The symbols move the elements like this.
ft + pp
ft % jf
ft ! rc
ft @ zl
jd + qg
jd % ft
jd ! qt
jd @ dr
pb + dj
pb % hr
pb ! dg
pb @ fz
hr + bb
hr % qz
hr ! qn
hr @ ql
bl + ff
bl % tl
bl ! bp
bl @ gf
cd + dl
cd % dr
cd ! jq
cd @ zg
dr + qt
dr % zl
dr ! lt
dr @ dt
fj + hm
fj % gn
fj ! rm
fj @ lm
bs + dd
bs % dl
bs ! zs
bs @ pm
cp + ns
cp % nh
cp ! gh
cp @ ld
ch + dm
ch % pg
ch ! cj
ch @ nt
cq + gs
cq % zd
cq ! hl
cq @ hp
cg + nj
cg % dz
cg ! sc
cg @ ng
tl + jh
tl % lz
tl ! hd
tl @ bn
dl + tc
dl % qt
dl ! cd
dl @ jq
bn + hd
bn % hz
bn ! qp
bn @ lc
ff + lc
ff % jh
ff ! bl
ff @ bp
jb + fl
jb % gz
jb ! jh
jb @ tl
gs + lm
gs % gp
gs ! cq
gs @ hl
ql + qn
ql % ch
ql ! tz
ql @ cl
gd + dt
gd % qg
gd ! tc
gd @ dl
jq + cd
jq % lt
jq ! zg
jq @ mm
dj + cl
dj % bb
dj ! pb
dj @ dg
zl + rc
zl % md
zl ! sb
zl @ nm
dm + qz
dm % fr
dm ! ch
dm @ cj
qt + jd
qt % rc
qt ! dr
qt @ lt
hz + mg
hz % jl
hz ! fl
hz @ jb
rg + jc
rg % sc
rg ! fr
rg @ pg
ml + br
ml % dd
ml ! mn
ml @ ph
dg + pb
dg % qn
dg ! fz
dg @ td
hd + tl
hd % mg
hd ! bn
hd @ qp
bq + cm
bq % sl
bq ! mq
bq @ jc
tz + ql
tz % cj
tz ! cl
tz @ dj
zg + jq
zg % dt
zg ! mm
zg @ dd
rc + ft
rc % tj
rc ! zl
rc @ sb
lm + rm
lm % zp
lm ! gs
lm @ cq
pg + fr
pg % cm
pg ! jg
pg @ zt
bh + jl
bh % hp
bh ! gz
bh @ rt
hp + hl
hp % fj
hp ! pn
hp @ lj
lh + zt
lh % jc
lh ! qz
lh @ dm
mg + lz
mg % gl
mg ! hz
mg @ fl
jc + mq
jc % cg
jc ! rg
jc @ fr
cl + tz
cl % nt
cl ! dj
cl @ pb
zd + gp
zd % gh
zd ! hm
zd @ fj
jg + pg
jg % bq
jg ! zt
jg @ lh
dz + cz
dz % bl
dz ! tp
dz @ jj
qd + td
qd % cl
qd ! jf
qd @ tj
bb + nt
bb % lh
bb ! hr
bb @ qn
qz + lh
qz % rg
qz ! dm
qz @ ch
hl + cq
hl % hm
hl ! hp
hl @ pn
zp + bc
zp % ns
zp ! gp
zp @ zd
zt + jg
zt % mq
zt ! lh
zt @ qz
tj + jf
tj % pb
tj ! md
tj @ rr
sl + nc
sl % nf
sl ! nj
sl @ cg
nt + cj
nt % zt
nt ! bb
nt @ hr
tc + gd
tc % jd
tc ! dl
tc @ cd
rm + fj
rm % bc
rm ! lm
rm @ gs
jh + jb
jh % rt
jh ! tl
jh @ hd
md + tj
md % dg
md ! rr
md @ mt
jj + tp
jj % gf
jj ! nc
jj @ sl
gl + rj
gl % cq
gl ! jl
gl @ bh
gf + bp
gf % bn
gf ! lf
gf @ nf
fz + dg
fz % ql
fz ! td
fz @ qd
mq + bq
mq % nj
mq ! jc
mq @ rg
lz + rt
lz % rj
lz ! mg
lz @ hz
lt + dr
lt % sb
lt ! dt
lt @ gd
mn + ml
mn % bs
mn ! ph
mn @ ns
nj + sl
nj % cz
nj ! cg
nj @ sc
hm + zd
hm % ld
hm ! fj
hm @ rm
nm + sb
nm % mt
nm ! qg
nm @ jd
gn + ld
gn % mn
gn ! bc
gn @ zp
nf + lf
nf % lc
nf ! cz
nf @ dz
pm + zs
pm % jq
pm ! nh
pm @ br
pp + mt
pp % qd
pp ! ft
pp @ rc
sb + zl
sb % rr
sb ! nm
sb @ qg
lc + qp
lc % jb
lc ! ff
lc @ bl
nh + pm
nh % zg
nh ! br
nh @ ml
fr + rg
fr % ng
fr ! pg
fr @ jg
cz + nf
cz % ff
cz ! dz
cz @ tp
dt + lt
dt % nm
dt ! gd
dt @ tc
mm + zg
mm % gd
mm ! dd
mm @ bs
br + nh
br % mm
br ! ml
br @ mn
cj + ch
cj % jg
cj ! nt
cj @ bb
dd + mm
dd % tc
dd ! bs
dd @ zs
td + fz
td % tz
td ! qd
td @ jf
mt + rr
mt % td
mt ! pp
mt @ ft
lf + gf
lf % qp
lf ! nf
lf @ cz
rj + lj
rj % gs
rj ! gl
rj @ jl
rt + gz
rt % lj
rt ! lz
rt @ mg
cm + ng
cm % nc
cm ! bq
cm @ mq
bc + gn
bc % ph
bc ! zp
bc @ gp
qg + nm
qg % pp
qg ! jd
qg @ qt
gz + bh
gz % pn
gz ! rt
gz @ lz
ng + sc
ng % jj
ng ! cm
ng @ bq
jl + gl
jl % hl
jl ! bh
jl @ gz
zs + bs
zs % cd
zs ! pm
zs @ nh
qp + bn
qp % fl
qp ! lc
qp @ ff
lj + pn
lj % lm
lj ! rj
lj @ gl
sc + cg
sc % tp
sc ! ng
sc @ cm
ns + ph
ns % pm
ns ! cp
ns @ gh
ld + gh
ld % ml
ld ! gn
ld @ bc
tp + dz
tp % bp
tp ! jj
tp @ nc
fl + hz
fl % bh
fl ! jb
fl @ jh
pn + hp
pn % rm
pn ! lj
pn @ rj
gh + cp
gh % br
gh ! ld
gh @ gn
rr + md
rr % fz
rr ! mt
rr @ pp
gp + zp
gp % cp
gp ! zd
gp @ hm
ph + mn
ph % zs
ph ! ns
ph @ cp
jf + qd
jf % dj
jf ! tj
jf @ md
nc + jj
nc % lf
nc ! sl
nc @ nj
bp + bl
bp % hd
bp ! gf
bp @ lf
qn + hr
qn % dm
qn ! ql
qn @ tz

The rows follow the links: the fewer symbols apart two elements are, the more alike their rows tend to be.

Each row is also shifted at random along 7 hidden directions that mean nothing.

Some elements, each with a row of numbers:
ld -> [ -21   22  -14    1   -3    3    6    1  -29   -5  -34    4  -19   -3   22   21   12   -2   -3  -16   -6   10   23  -24    2  -21  -15   -4   12    5   17   20  -22    2   18    2   14  -40   -7   13  -16   10  -20   27  -19    5  -20  -26    3   -7   13  -22   25]
pm -> [ -75    3    9    0  -45   33  -36   10   38  -11  -24   11   -9   13   49  -27    4   19  -18    2  -43  -17   17  -18   28  -13   -4   28  -14  -10   17  -21   -7   -5   -9  -21  -11  -10   32  -40  -42   13  -25   47    3   26   -1  -27   41   14   10   -2   22]
sc -> [  16    7   62   -2   16    6   16  -24   22   28   15   37   17  -30   -1   -8  -15   37   29   13   48  -10   -8   -6    5   23   54   33   23    7    1  -21   25   21  -20  -33  -25   47  -11   -2   -3  -36   -9   39   21  -44   16   33    4   10    4   18  -79]
pn -> [ -49  -10  -29  -16    2  -19   38   19   14  -21  -11  -22   33  -10   -2    1  -25  -18   -4   -2  -21   13    9   12  -18   15  -47  -13  -38   11    0  -21  -14    2  -25    6   47   31   -6   12   25   24    2  -56   11   41   31    1   10   11   31   -8   51]
qp -> [  57  -66   27   -6   35  -19    1   32  -40    6  -12   66   30  -41   16   15   38   17  -11   -1   31   -5   30  -19  -29   30   40  -11    1   22    6   14   88  -40  -36   87   25   31   -5   40   17   -2    3   96    9    9  -30  -23  -11   -4    5    7  -58]
nm -> [ -60   47    0    7  -44   27   32  -12   47    4   13  -46    4   31   -2  -25  -60  -11   39   10  -13    9  -25    0   39  -14  -20    0    1  -23  -11  -15  -55   47   -2  -94   18   21   12  -38   -4   10   -7  -62  -11  -14   42   40   30   17    8   -2   32]
gz -> [ -69   -2  -13   14    1  -25   30    7  -62  -10  -13   -4  -17   -1    8   24    9  -27   11  -45   -9    8    0   -6  -21   12  -30  -58  -11   16   16   21  -24   23   35   -9   74  -52  -28   24   35   26   -5  -40   -9   33  -16   14    8   11   46  -27   41]
bc -> [  -5   28   -4    4   -9   -1   50    5  -14    7  -28    1    1  -16    9   21  -19  -16   23   -9   12   21   14  -28   10  -16  -22  -10   13    4   10   22  -27   24   -2  -51   54  -21  -15   13    8    8  -19    4  -10   -5   16    7   15    9   23  -15   23]
qn -> [ -60  -30   36   11   -5   31  -74   -3   30   17   17   11  -10   33   43  -33  -22   38   24   -1   18  -20  -12   15   10   25   33  -49   18   -5    7  -11    7   -4    7   41  -53   54   17  -27    2   25  -19   27  -31    2  -31   22   12  -28    5   15  -42]
hz -> [ -24   30  -30  -13   47  -23    3  -36   12    8  -12  -41   -5   -8   -3    6  -58   39   37  -13   13   -3   -8   55  -46    5  -60  -50  -16   28   30  -15  -99   23   50   34  -45   59  -37   19   51   25  -26 -110    1   23    2   39   -8  -57   38  -23   37]
ml -> [-108  -36  -59  -16  -46   10  -39   56   37  -37  -10  -28   12   36   24  -33   17  -17  -60   -2  -81  -12   16    4    2    5  -60  -10  -61   -9   -6  -27    2  -38  -33   69   20    2   45  -26  -32   46    8  -18   -7   84    8  -61   14   14    9   -2   99]
gs -> [ -16   48    2   14   11  -14   28  -31  -73   -7  -34   12  -44  -18    8   48   33  -16    4  -38    6   17   17  -30   -5  -26    1    8   29   12   25   30  -31   26   55  -48   25 -101  -37   28   -9  -13  -19   18   -9  -20  -31  -11   -2    6   21  -34    6]
jl -> [ -68  -32   14  -19   14    2  -90  -10   95  -21  -18   10    6  -19   36  -17  -16   20  -42   15  -14  -11   20   43  -10   21  -18   33  -25   16   25  -66  -12  -31  -23    7  -88   27    5  -31   -6    7  -25    0   31   42   24  -15   21   -5   20   30   -4]
rg -> [  29    8    1  -15   11   -8   22  -16   40    8   35  -21   27   -5  -41  -24  -25   19    8   24    3  -13  -28   33  -10   15   -1   29  -23   -2  -18  -34   -5   10  -17   -3  -29   65    2  -10    9  -23   20  -60   33  -11   37   28  -11    1  -14   14  -10]
cj -> [  21  -36   -5   16  -35   -6  -26   30    8   -2   41   -1  -13   21  -38  -16   42  -51  -44    2  -26  -18  -33    5   18    8    3   11  -19  -18  -31    7   40  -14  -14  -33   25  -68   22  -30   -8  -18   45  -17   24   16   23   -4   -6   46  -29   32   15]
rr -> [ -75  -41   28    6  -16   37  -46   21   43    4   10    3   21   36   51  -29  -44    7   28   11   20   11    4   -1   26   28   30  -54   23  -13   -7  -11   28  -10  -35   31  -11   73   26  -20    3   41  -16   38  -52    1  -12   15   18  -14    7   18  -34]
tj -> [  30  -11    1   15   16   14  -94  -20   34    5   11  -15  -37   28    3    9  -13  -23   -8   11   31   17   -9   29   16  -10    9  -25   46  -10   -4   13  -18  -21   21   -3  -86  -32   -2  -16    2    5   -3   -4  -38  -23  -15    5  -23  -34  -30   29  -29]
cp -> [   2   -5   -8  -16   10   14  -42   -1   75   -2  -29   -6   14  -10   30   -5  -48   16   -1   26    9   11   23   21    4   -9  -30    3    2    6   17  -21  -33  -20  -24    7  -56   51    5  -13    5   21  -30    3   -6   15   22   -7   14  -30    6   13    8]
mt -> [  -8   49  -17    3  -48   17   13   -6   48    6   27  -39  -16   26  -39  -22   -7  -26  -13   15  -27   -6  -33   -1   40  -25  -21   49   -7  -27  -26  -11  -38   28   -4  -92   -5  -42   20  -44  -41  -27   19  -53   13  -17   52    5    2   36  -26   15   43]
pb -> [   3   18   -3    3   -2   17   22   -3  -57   15   12   -2   -5   29    4  -12   12   41   32  -10    1  -14   -7  -20   -3   -4   30  -28   14   -9   -6   24   10    9   26   72    4   36   12   16  -18    7    2   26  -35  -24  -53   -4  -17  -28  -14  -29  -13]
dt -> [  12  -17  -10  -10  -26   16   57   31  -18  -28   -7   -8   54   12   14  -17   -7   -1   12   21  -35   16   20  -28   13   -7   15   10  -21  -19  -18   -2   55  -14  -44   31   64   66   33    6   -2   23   13   35   -9    3  -10  -17   21   10  -13  -19    4]
cg -> [ -54   -9   46  -16    9   13  -29  -14   68   17   20   22   22  -13   13  -33  -20   50    3   16   22  -25   -6   17    0   38   32   33   -5    7    2  -56   15    3  -34   12  -63   76    7  -21  -20  -19  -12   19   21   -8   23   14    7    5   10   27  -50]
tl -> [  61  -86   -7   13    5  -42  -31   55    3   -7    7   31    3  -29  -29   27   40  -87  -60   -3   10   10    0    9  -10   24  -23  -21  -17   12  -15   24   58  -43  -41  -24   59  -87  -11    6   43   -3   36    0   31   44   38   -9   -9   43   -1   46    9]
jd -> [  53   27   31   12  -12   24   -2  -29   16   -2   -8    3   -8    0    7    7  -16  -10   18   22   14   21    3  -15   38  -32   34   41   38  -18   -2    7    1   10    3  -86  -22  -20    2  -19  -11  -19  -10   37   -4  -50    4   14   18    5  -25    6  -44]
cd -> [  33  -48   15   15    5   15  -66    7   -5  -26  -25   17   -6    9   46   17    2  -28   -7    8    6   30   29   -2   15  -13   27  -23   31   -7    8   20   39  -42   -3    9  -17  -20    8   -2   18   30  -12   67  -31    0  -40  -14   15  -20  -15    8  -41]
hr -> [  16  -31   19   14   -1   12  -61    0   37   17   26   -1  -10   21    2  -18  -21   -3   10   10   22   -7  -24   27   12   13   14  -33   16   -8   -8    2    2   -8    1   -5  -41   15    7  -26   19    7    3  -10  -11   -4    2   30    0  -14  -14   30  -30]
sb -> [  33   23  -56   -4   17   -4    6  -16    7  -14   11  -75    3   37  -29    8  -51  -27   22   14    0   35  -15   39   -5  -22  -42  -42    6  -13  -17   11  -56    2   21   17  -22   31   -6   11   33   28   13 -102  -40  -10    1   17  -27  -43  -22  -11   40]
bp -> [  55  -13   42   16   17  -18   13    3  -33   33    0   56  -14  -40  -10   27   28   -9    5  -14   52   -5   -2  -24   -3   13   32   -1   30   16    6   31   31   10   -1  -39   28  -53  -28   19   12  -33   -1   54   17  -24    4   15   -7   21    9   16  -52]
rt -> [  23  -20  -24  -28   42  -23  -10   -3   -2  -25  -19    3   24  -26    2    6   13   32  -28    7  -17   -5   27   27  -46    7  -17   19  -33   21   14  -27   10  -37   -5   94  -38   49   -5   27    9    6   -1   -4   23   30  -17  -32  -15  -29    2  -12    6]
lm -> [ -23   10   22  -16    9    5   30   -7   64    6  -25    3   42  -34   25   -2  -69   16   34   21   26   19   18    4    5    9  -15   10   -1   12   15  -30  -25   18  -41  -49    3   76  -11   -3   22   10  -33   -5   11   -2   48   29   33   -1   33    7  -11]
dr -> [   1   50   50   -7  -31   46   65  -25   10    4  -17   18   33   -7   35  -28  -29   63   53   27   -7   -4   15  -45   37  -23   57   69   13  -18    6  -22   17   31  -20  -49    5   82   25  -18  -38  -16  -28   79    7  -52   -4   11   47    8   -6  -23  -51]
qg -> [ -80   -4  -21    1  -29   21  -20   10   48  -19   12  -50   10   46   14  -24  -48  -25   10    8  -25   17  -11   19   22    3  -28  -33  -11  -19  -14  -20  -27    5  -13  -15    1   31   21  -29    7   40    1  -59  -30   20   18   14   16   -1    5    5   40]
tp -> [  16  -17   34   -9   18   -5  -13   -2   43   24   15   33   15  -30  -10   -7   -2   18   -8   14   37  -13   -4    7   -5   28   24   27    5   11   -3  -24   26   -4  -35   -2  -33   29   -6   -3   -5  -29    0   25   25  -13   29    9   -8   11    0   32  -47]
dd -> [  89   49  -23  -14   26    7   53  -31  -33   -4  -33  -23   17   -7    7   10  -36   50   50   17    0   14   20   -2  -15  -44   -7    4    8    1   15   18  -40    6   30   37  -18   74   -7   29   16   12  -22   -2  -15  -29  -33    4    0  -59  -14  -46   -2]
hd -> [ -59   35   21  -12   17    2   18  -27   -2   27  -14   16   -3  -19   23  -14  -18   81   36  -18   10  -34    0    3  -25   14   -2   -5  -10   23   33  -22  -46   33   29   28  -27   58  -16    5   -3   -2  -37   -4   14    6  -12   20   12  -24   41  -24   -5]

From each start, follow one symbol. Which element do you reach?
Answer with the element's name.
[   9   10   13   14  -30   16   16    9    3    6  -26   11   -6   -4   24    5  -15  -16   18    1   -1   10    9  -28   29  -23   -6   -3   14   -7   10   23  -12   14   -3  -73   42  -29    4  -15    4    9  -19   31   -4   -2   11    9   35   14    9   -3    7]
+	pm
[ -42   22    6  -13   38   -6   26  -23  -48   16    8    6    3   -1    4    0    4   64   32  -22   23  -16    0    0  -36   25   24  -24    6   17   11   -7   -5   17   27   96  -22   63  -17   37   -7   -1  -11    2  -19  -16  -45    3  -29  -35   18  -29  -24]
%	lf
[  31  -45  -48   -4  -13   -5    7   40   17  -37    2  -44   39   24   -9   -4  -29  -58  -11   23  -31   34    5   18    5   -6  -39  -35  -27  -15  -26    6   19  -33  -38   18   48   31   21    0   40   44   27  -48  -15   34   18   -5    5   -1  -16    5   45]
+	gd
[ -12   -1  -10  -30   14  -13   53    6   -7  -16  -19    7   46  -30    6   -9   -1   43   -1    6  -25  -10   23   -2  -31   11  -10   30  -44   16    9  -33   15   -6  -25   57   20   76    3   22    1    3   -4    5   32   24    3  -17   10   -2   19  -23   13]
+	jl
[  81   -4  -18  -13   21  -22   39   11   10  -12  -23    2   28  -40  -20   32  -10  -35  -13   21   15   33   24   -4   -6  -14  -23   28   -1    8   -4    7   10  -16  -37  -26   27   -4  -15   24   20   -9    7    0   17   -4   36  -12   -6    8   -6    7    6]
%	gn
[ -43   -5   41   -5  -22    4  -13   11   48   26   12   47   -2  -29   -1  -24   28   22  -32    1    1  -41   -8  -14   11   25   17   58  -16    7    3  -34   22    7  -34  -39  -11  -19   10  -31  -43  -41   -3   43   49    8   42   -8   14   48   12   32  -16]
@	nf
[ -60  -14   50   17  -13    4   -3   -2   -1   16   26   25   -6    2    6   -9    3   -8   16  -16   24   -9  -21  -10   13   34   39  -13   14   -1   -5   -7   26   26   -4  -47   22  -16   -6  -13    3  -12    2   13    3  -13    7   34   12   33   19   17  -41]
%	sl
[ -76   19  -47  -13    0  -22   -6    0  -73  -22   -7    0  -39    7   -8    2   91   30  -60  -47  -69  -45    6   -5  -43    0  -25   21  -48   15   17   -8  -11  -11   54   98   -5  -68    2   18  -51   -9   11  -10   21   49  -50  -67  -25    3   11  -40   70]
!	tl
[  11   43   -4  -17  -18   -1  111   11  -15    3  -25    9   38  -34   -7    5   -6   12   17    8  -11    7   20  -46    7  -16  -10   50  -17    1   -1   -2    2   27  -34  -39   76   25    1   17  -19  -17   -6   23   23  -11   33  -11   19   30   14  -26   24]
!	hm
[ -72   31   49    9  -11    8    2  -26   17   30   20   22  -21   -8    0  -13    1   24   15  -17   23  -25  -22   -8   13   22   29   22   14    4    7  -22  -15   44   12  -62  -15  -19  -12  -21  -25  -33  -13    4   17  -24   18   30    9   28   22   11  -31]
!	cg
[  69  -14  -76  -25   60  -42   21    7   15  -23  -16  -60   36  -13  -33   37  -58  -41    2   17   17   52   15   53  -44   -5  -82  -53  -16   18   -6    6  -47  -27  -13   56   -2   52  -31   47   73   39   10 -112  -17   26   27    5  -37  -50    3   -4   53]
+	fj
[  -2    3  -19  -26   -3    8  -39    3  105   -8  -21  -14   16  -17    7  -13  -33    4  -35   36  -14    3   18   25    9  -12  -46   50  -20    2    7  -42  -35  -22  -42  -20  -61   28   13  -28  -20   -1  -15  -15   23   24   57  -22   11   -3   -4   26   32]
!	bc
[  10   -3   11   -3    3   -5   20   -6  -40   -3   25   11    6    2  -20  -10   39   20   -7   -4  -11  -19  -11   -7  -12   13   39   25  -11   -3  -13   -7   44   -1    4   39    3   10    7   10  -17  -24   23   17   16  -14  -24   -7  -16   10  -16   -8  -27]
@	jg
